Below are the code and all the weights of a small trained network. Each question names an input and a class and asks about switching units off, where a switched-off unit gives its printed mean instead of its output.

import numpy as np


def w(rows, s, z=0):
    codes = np.array(rows[::2]) - 128.0
    scale = np.full(codes.shape[1], s)
    scale[-1] = z or s
    return codes * scale


def norm(h):
    return h / np.sqrt((h * h).mean(-1, keepdims=True) + 1e-5)


def f(y):
    return np.maximum(y, 0)


def log_softmax(a):
    a = a - a.max(-1, keepdims=True)
    return a - np.log(np.exp(a).sum(-1, keepdims=True))


def net(x, mask):
    res = np.array(x, float).reshape(1, 3) / 4 @ E
    u = 0
    for l in range(2):
        y = f(norm(res) @ A[l][:, :-1].T + A[l][:, -1])
        res = res + np.where(mask[u : u + 5], y, B[l][:, -1]) @ B[l][:, :-1]
        u += 5
    return log_softmax(norm(res)[-1] @ U[:, :-1].T + U[:, -1])


A, B = {}, {}
E = w([
[27,239,176,141,11,154,112,170,112,186,109,108],'x0',
[85,22,67,153,160,129,152,99,54,165,105,2],'x1',
[98,129,49,193,137,179,85,191,169,50,103,126],'x2',
],0.0084)
A[0] = w([
[173,74,149,44,103,60,53,22,110,165,158,125,27],'0.n0',
[233,49,57,191,152,4,192,142,170,127,99,191,1],'0.n1',
[25,94,36,150,195,178,176,141,244,123,188,150,137],'0.n2',
[98,147,251,41,92,206,3,96,155,40,143,168,197],'0.n3',
[113,164,115,109,108,79,171,92,71,3,125,224,11],'0.n4',
],0.0048,0.0034)
B[0] = w([
[148,152,95,93,110,191,120,164,88,110,202,92,196],'0.n0',
[97,183,109,159,5,96,132,143,126,175,143,124,224],'0.n1',
[140,118,168,83,155,95,80,120,49,139,163,137,213],'0.n2',
[100,108,109,120,134,140,116,97,91,146,139,87,255],'0.n3',
[140,75,108,111,153,140,77,83,183,184,141,128,157],'0.n4',
],0.012,0.0053)
A[1] = w([
[164,196,164,109,135,182,113,84,223,126,131,254,60],'1.n0',
[213,120,186,55,121,73,238,112,120,175,120,174,38],'1.n1',
[245,66,62,139,125,73,188,114,162,98,138,174,78],'1.n2',
[104,127,96,144,107,111,118,129,139,169,132,91,252],'1.n3',
[149,137,60,237,153,119,42,177,147,49,99,171,96],'1.n4',
],0.0099,0.0034)
B[1] = w([
[134,37,71,250,239,116,176,114,142,135,129,50,224],'1.n0',
[117,99,111,5,99,186,129,145,64,74,24,101,198],'1.n1',
[20,241,211,234,111,98,127,206,220,151,45,199,224],'1.n2',
[194,132,138,156,187,98,114,122,211,103,138,196,255],'1.n3',
[163,143,139,2,37,179,210,87,52,130,87,71,237],'1.n4',
],0.01,0.0075)
U = w([
[158,151,125,45,66,181,167,135,60,91,63,94,188],'0',
[53,230,184,200,76,84,137,184,181,155,65,179,163],'1',
[142,72,88,208,246,131,169,85,140,144,131,55,143],'2',
[209,146,123,119,156,113,31,107,129,128,251,193,118],'3',
[108,99,159,123,142,145,131,161,143,29,181,193,2],'4',
],0.012,0.0046)

Each question gives the input, the list of numbers given to net, and the class t.
The units are the neurons (one row each of A and B). Each row of codes is followed by its name. A weight is (code - 128) times the scale printed after its matrix; where a second scale follows, it is the last column's (A, B and U).
mask holds one flag per neuron, layer by layer. A switched-off neuron (its flag False) gives its mean, the last column of its row in B, instead of its output. The means were averaged over made-up inputs and are rounded, as every weight is.
A unit's drop is (log p(t) with every unit on - log p(t) with that unit switched off) / (log p(t) with every unit on - log p(t) with every unit switched off).
The circuit of an input: a set's keep is (log p(t) with only the set's units on - log p(t) with every unit switched off) / (log p(t) with every unit on - log p(t) with every unit switched off). Starting from all 10 units, units are removed one at a time, each time the one whose removal leaves the highest keep (on an exact tie, the one counted first), for as long as the keep stays at least 0.8.
circuit, biggest first: the units of the circuit, biggest drop first
k most important neurons: the k neurons with the biggest drops, biggest first
k most important neurons of layer l: the k neurons of layer l with the biggest drops, biggest first
input [3,6,8], class 0: circuit, biggest first	[1.n4]
input [6,7,-5], class 2: circuit, biggest first	[1.n2; 1.n4]
input [-1,-4,3], class 2: 3 most important neurons of layer 0	[0.n4; 0.n0; 0.n1]
input [1,-3,-2], class 3: circuit, biggest first	[1.n2; 1.n4]
input [5,-6,-5], class 2: 3 most important neurons of layer 1	[1.n0; 1.n2; 1.n4]
input [-8,6,-4], class 1: circuit, biggest first	[1.n2; 0.n3]
input [4,6,0], class 2: 3 most important neurons	[1.n2; 0.n1; 1.n4]
input [-8,-5,-6], class 1: 3 most important neurons	[1.n2; 1.n4; 0.n2]
input [-3,3,1], class 3: 2 most important neurons	[0.n1; 0.n2]
input [5,-3,-7], class 0: 2 most important neurons of layer 1	[1.n2; 1.n1]
input [-4,0,2], class 1: 2 most important neurons	[0.n3; 0.n0]
input [-7,1,-6], class 1: 4 most important neurons	[1.n2; 0.n2; 1.n4; 0.n3]
input [2,3,2], class 3: 4 most important neurons of layer 1	[1.n2; 1.n0; 1.n4; 1.n3]
input [-5,-1,-5], class 0: circuit, biggest first	[1.n1]
input [-2,1,-2], class 3: 3 most important neurons	[0.n0; 1.n2; 1.n4]
input [-5,-5,2], class 1: 2 most important neurons	[1.n2; 0.n1]
input [2,2,-1], class 3: 3 most important neurons of layer 1	[1.n2; 1.n0; 1.n3]
input [-6,6,2], class 1: 3 most important neurons	[1.n2; 0.n3; 1.n0]
input [4,-3,-7], class 0: 2 most important neurons of layer 1	[1.n1; 1.n2]
input [2,-4,4], class 0: circuit, biggest first	[1.n2]
input [-2,-5,5], class 0: 2 most important neurons of layer 1	[1.n4; 1.n3]
input [7,-5,-7], class 0: 3 most important neurons	[1.n2; 1.n1; 0.n1]
input [3,-4,-2], class 2: 4 most important neurons	[0.n1; 0.n2; 1.n2; 0.n0]
input [-2,3,0], class 3: 2 most important neurons of layer 1	[1.n0; 1.n2]
